Each row is followed by roughly how far along a hidden order it lies, from 0 to 20. A new part has a new order.
(in the rows, 100 means zero)
[ 94 103 101 158  97  95 121 100  83 117 109 109  77  98  96 101  95 100
 125  97 102  90  96  32 104  92  99  83  87 104  98 105 108 106 149  94
  97 102  94  76  93]  1
[ 92 102 100 156  97 102 118  99  82 111 108 107  82  97  96 101  95  99
 122  98  96  88  97  33 102  97 105  82  90 104  97 103 104 105 131  92
  97 100  95  81  94]  4
[ 97  98  98 119  99 107  96 100 105 100 104  94  92 101 106 109 106  98
 102 100  88  83  98 107 100 105 104 101  96 102  99 101 101 101  92  86
  95  95  84  98 107]  11
[ 98  99  98 101 102 113  98  96  99  85  94  93 104 100  97 117 105  98
 119 100  88  89 100 121 100 107 107  99 114 102  99  95  91  93  80  82
  96  94  92  99 101]  15
[100  99  98  88 105 135  92  92  94  70  83  86 120 100  91 123 105  99
 127 100  85  93 103 160  99 108 109 100 125 102  99  89  79  85  69  85
  97  92  96 109  96]  20
[ 92 103 102 158  97 110 118  95  74 104 101 106  89  96  89 108  92  98
 145  97  95  94  97  35 101  95 107  75  97 104  96 100 101 100 123  89
  97  97 102  81  88]  4
[ 94 102 101 134  97 100 115  98  83 111 104 105  82  97  95 107  96  98
 134  98  96  88  97  41 101  97 105  86  99 103  97 103 104 103 119  89
  98  98  96  84  94]  5
[ 94 101 101 142  96 100 116 100  88 110 105 106  83  98  97 107  98  99
 125  98  94  87  97  47 102  96 103  88  92 104  98 104 104 105 118  87
  96  99  92  81  98]  5
[ 96 101 100 132 100 117 106  95  87  91  95  97  99  98  92 114  99  98
 136  99  92  88 100  96 100 103 108  92 113 103  97  95  90  95  95  84
  97  94  97  94  93]  12
[ 99  99  98  88 104 139  89  92 108  72  81  87 123  99  91 123 106  99
 123 101  86  93 103 166  98 108 109 102 126 101  99  88  79  85  65  80
  96  92  99 107  96]  20
[100 100  98  97 104 132  94  93  97  79  87  89 116 100  93 123 104  99
 129 100  94  92 102 139  99 107 108 100 121 101  99  90  82  90  72  85
  97  93  96 104  96]  18
[ 98 100  97  88 104 139  93  93  94  76  85  89 115 100  93 124 104  99
 126 100  87  91 102 160  99 108 108  99 123 102  99  90  83  89  74  81
  97  93  97 104  97]  18
[ 95 101 100 136  98 113 109  96  87 102 101 100  90  98  96 115  99  97
 124  99  92  86  98  74 101 100 108  89 104 103  97 100  96 100 104  86
  96  96  93  91  98]  9
[ 93 100 101 146  96 105 116  97  82 107 102 106  87  96  95 107  95  98
 137  98  93  88  97  33 101  97 106  83  97 103  97 102 102 103 120  89
  97  99  97  85  94]  6
[ 97 103 101 154  97 102 120  98  79 108 104 107  85  97  94 106  94  99
 136  97  99  95  97  38 102  96 106  81 101 103  97 102 103 103 125  90
  97  97  97  81  91]  4
[ 95 101 100 134  98 109 111  98  88 102 103 101  87  98  97 108  98  98
 128  99  90  85  98  76 101 100 107  88 106 103  97  99  94 101 109  86
  95  96  94  88  97]  8
[ 91 103 101 157  98  91 124 101  80 117 110 112  74  98  96  96  94 101
 125  97 107  95  95  25 103  90  96  79  85 104  98 104 109 107 139  96
  98 104  97  71  92]  0
[ 94 103 102 140  98 116 112  94  79  94  84 102  94  97  90 113  95  97
 150  98  91  88  99  64 101  99 111  81 111 103  96  98  91  99 110  85
  96  96 100  89  88]  9
[ 98 101  99  83 104 132  98  92  84  80  86  91 115  98  90 122 102  98
 147 100  87  93 102 132  99 105 110  94 123 102  98  92  82  89  79  83
  97  95  99 102  93]  17
[ 97 100  99 105 101 121 101  95  98  91  94  93 101  99  98 117 104  98
 124 100  89  85 101 122 100 104 108 106 110 101  98  96  95  95  95  84
  96  94  92  98  99]  14
[ 94 102 101 148  97 104 118  99  80 110 103 105  81  97  94 109  94  99
 129  98  96  87  97  35 102  99 105  83  96 104  97 104 102 103 129  91
  96  99  94  86  94]  5
[100  99  98  93 103 129  93  94  99  74  88  88 118 100  95 120 107  99
 127 101  86  93 103 155  99 107 109 104 117 101  99  90  84  89  49  81
  97  92  95 106  99]  19
[ 99 100  99  83 104 134  95  93  93  68  85  91 117  99  94 123 104  99
 128 100  88  94 102 144  99 107 109  99 121 101  98  90  82  89  73  78
  96  94  99 103  94]  18
[ 98  98  97 102 101 121  96  97  99  90  97  93 105 101 102 115 107  99
 110 100  87  87 100 134 100 108 104 104 111 102  99  96  95  94  80  85
  96  94  90 106 103]  15
[ 93 102 101 146  97 103 116  98  85 104 106 104  87  98  95 115  97  98
 138  98  95  88  97  48 101  97 106  86  98 103  97 103 100 103 120  90
  96  98  94  86  95]  6
[ 98 100 100 129  98 107 109  99  94 104 104 101  88  99 101 110 101  98
 122  99  89  85  98  81 101 101 106  94  99 102  98 102 102 100 106  82
  96  95  89  95 101]  9

[ 99 106 101  98  90 107 104  85 114  95  97 114 104  99  60 107 115  66
  95  81  94  78  91  93  72 108  71  84 113 117 129 102 116  93 106 103
  43  98  92 106  96 102 102  83  93 105 107  69  95 109  88  92 101  98
  65 101 101 101 105 100 107 111 101 103  94  91  53 111]  17
[ 96  93  91  92  83 103  99  83 125  90  98 117 107 100  46 102 118  59
  84  71  99  80  80 101  74 112  66  76 114 134 133 105 117  92 109 104
  31 101  92 107  96 105  99  80  90 101 108  64  94 110  88  85 102 103
  57  99 101 107 105 103 112 115  99 108  98  93  68 118]  20
[ 96 105 101  89  78 105  97  77 114  89 100 112 106  97  48 104 116  50
  81  76  99  78  87 101  58 111  75  76  99 150 138 107 118  92 108 101
  15  99  85 112  96 104  93  80  88 102 100  56  88 112  86  87 101 102
  63  98 107 107 126 106 112 117  98 105  99  90  50 119]  20
[104 118 115 100 108  96 101 108  93 119 113  75 106  93  95 149  90 102
 116 109  90  84 131  74  71  74  78 108  60 101  93 102  85  99  88  88
  48  88 104 106 106  94  78  94 101 109  70  90 106 112  94 105  86  88
 127 102 125  53  67  97  93  98 100  74 143  91  51  89]  5
[ 97  98 100  94  97  89  93 114 111 100 115  81 114 108 129  89  89 102
 104 107 102  83  97 106 100  81  97  99  93 105 103  97  96  92  82  97
  77 105  89 105 105  94  92 103  97  96  92  99 109  98 113 101  97  85
  78  99 127  91  77  95 101 101  97 110 150 114 124 104]  10
[100 119 111 102 108  91  98 112  86 120 109  75 107  94 104 134  88 106
 120 107  89  85 143  80  88  60  95 106  59  90  86  99  78  92  84  97
  73  90 111 102 108  97  90  99 110 108  99  97 119  99  93  92  91  92
 139  99 112  71  40  91  96 100 103  83 133  96  58  86]  5
[106 132 109 110 121  93  99 113  70 127 102  72 107  89 107 154  87 106
 125 114  93  88 159  75  81  57 104 107  60  61  80 102  86 106  85  99
  78  72 123  95 109  95  74  96 100 112  87  91 117 109  84 108  85  88
 144 101 106  53  41  88  92  94 105  67  93  97  15  71]  0
[ 98 108 109  99 106  91  97 121  90 110 113  77 111 100 150 112  81 116
 122 113  94  87 122  87  97  66 106 117  74  84  87  97  83  86  74  98
 112  97 102 102 110  90  96 106 108 103  94 113 120  95 114 105  94  84
 141  98 118  75  54  89  96  97 100  98 161 106 103  90]  5
[ 97 115 117  85  89 103 100  71  99  92  98 120  99  92  72 119 113  47
  97  77  90  87  96  77  54 109  65  87  76 139 130 111 110  81  99 104
  22 100  95 111  97 100  96  84 101 107 102  58  91 107  79  89  99 107
  83  96  95  93 117 107 111 111 102 109  94  78  27 112]  19
[103 119 102 106 105 105 104 118  97 114 106  86 106  91  93 140  93 112
 115  98  84  84 131  81  79  77  90 110  83  92  97  99  87  96  92  93
  70  90 105 103 105  96 103  94 108 107  88 100 109 110  93 103  91  90
 120 103 109  65  58  92  99  97 102  78 143  88  60  90]  7
[102 125 108  99 106 102 101 106  81 116 103  82 103  83  88 154  94 100
 118  97  85  84 142  67  64  81  83 108  47 104  91 103  88  93  93  93
  76  83 109 105 103  97  98  92 110 110  89  87 109 111  80  98  88  99
 135 101 106  60  70  94  99  99 104  69 119  80  29  85]  8
[ 95 107 104  89  86  97  96  79 124  94 105 106 105 100  50 122 112  58
  90  83  98  79  92  96  69  98  71  80  92 137 124 104 106  85 105 103
  28 112  92 110 101 104  97  83  98 102 108  67  98 109  89  84 103 104
  72  96 101 100  92 105 110 116  99 118 111  93  67 117]  17
[ 99 108  92 103  93 108 106  88 118  97 100 112 106  94  61 102 109  80
  96  72  94  80  92  96  79 101  80  92 119 113 128 103 107  96 105 101
  56 100  96 105  99 101 104  86  94 105 107  78  97 110  92  97 100  94
  72 100  98 104  85  97 106 107 100 103 105  96  70 110]  15
[ 97 106  98  97  92  93  99 100 114 102 108  90 110 101  74 104 100  84
 101  93  98  79 107 101  84  94  81  87  97 117 115 100  96  94  99  99
  60 101  95 107 100 103  93  94  96 102 102  81 106 102  98  91  97  94
  93  99 111  96  74  97 103 107  99  98 126 102  75 108]  13
[ 95  90  94  90  89  95  95  93 124  86 111 108 110 113 101  61 103  72
  88  99 112  83  73 117  91 107  81  86 123 120 130  99 112  96  96 101
  44 113  81 107  99  99  85  95  82  94  97  80  95 104 110  99 108  87
  67  98 120 110 116 104 105 108  95 134 138 115 125 124]  16
[ 94  90  82  98  85  95 100 106 110  88  97  97 115 112  83  47 104  78
  81  86 116  83  71 129  95 107  79  83 146 107 130 100 115 113  98 109
  77 101  87 105  96 104  95  93  74  95 117  77 101  97 109  89 103  86
  59  99 114 130 109  95 104 110  98 112  94 119 115 114]  16
[ 95  94  91 101 103  84  94 125 117 105 115  77 115 107 145  93  85 129
 115 110  98  84 108 104 123  57 112 108  93  91  86  90  77  87  82  99
 120 118  97 100 111  96 104 112 111  97 113 120 119  86 119  99 100  88
 123  98 115  94  34  92  98  97  98 115 174 115 145 101]  7
[ 98 117 126  88 104  83  90 109  94 115 126  66 108 101 154 136  77 103
 123 118  94  86 133  84  92  55 101 113  42  99  81  98  75  77  73  91
  72 107 102 106 114  88  78 106 114 101  72 109 115  97 108 105  93  86
 150  96 132  57  54  97  95  98  96 112 183 105  98  95]  4
[100 127 116  86 104 103 100  91  74 101  96 101 102  75  93 153  98  81
 115  84  77  91 126  61  42 100  69 105  36 131 114 113 100  86  87  98
  57  76 100 109  98  98  98  91 110 112  88  84  95 109  75  96  89 110
 134  99  99  68 117  99 109 102 105  72  93  69  10  93]  15
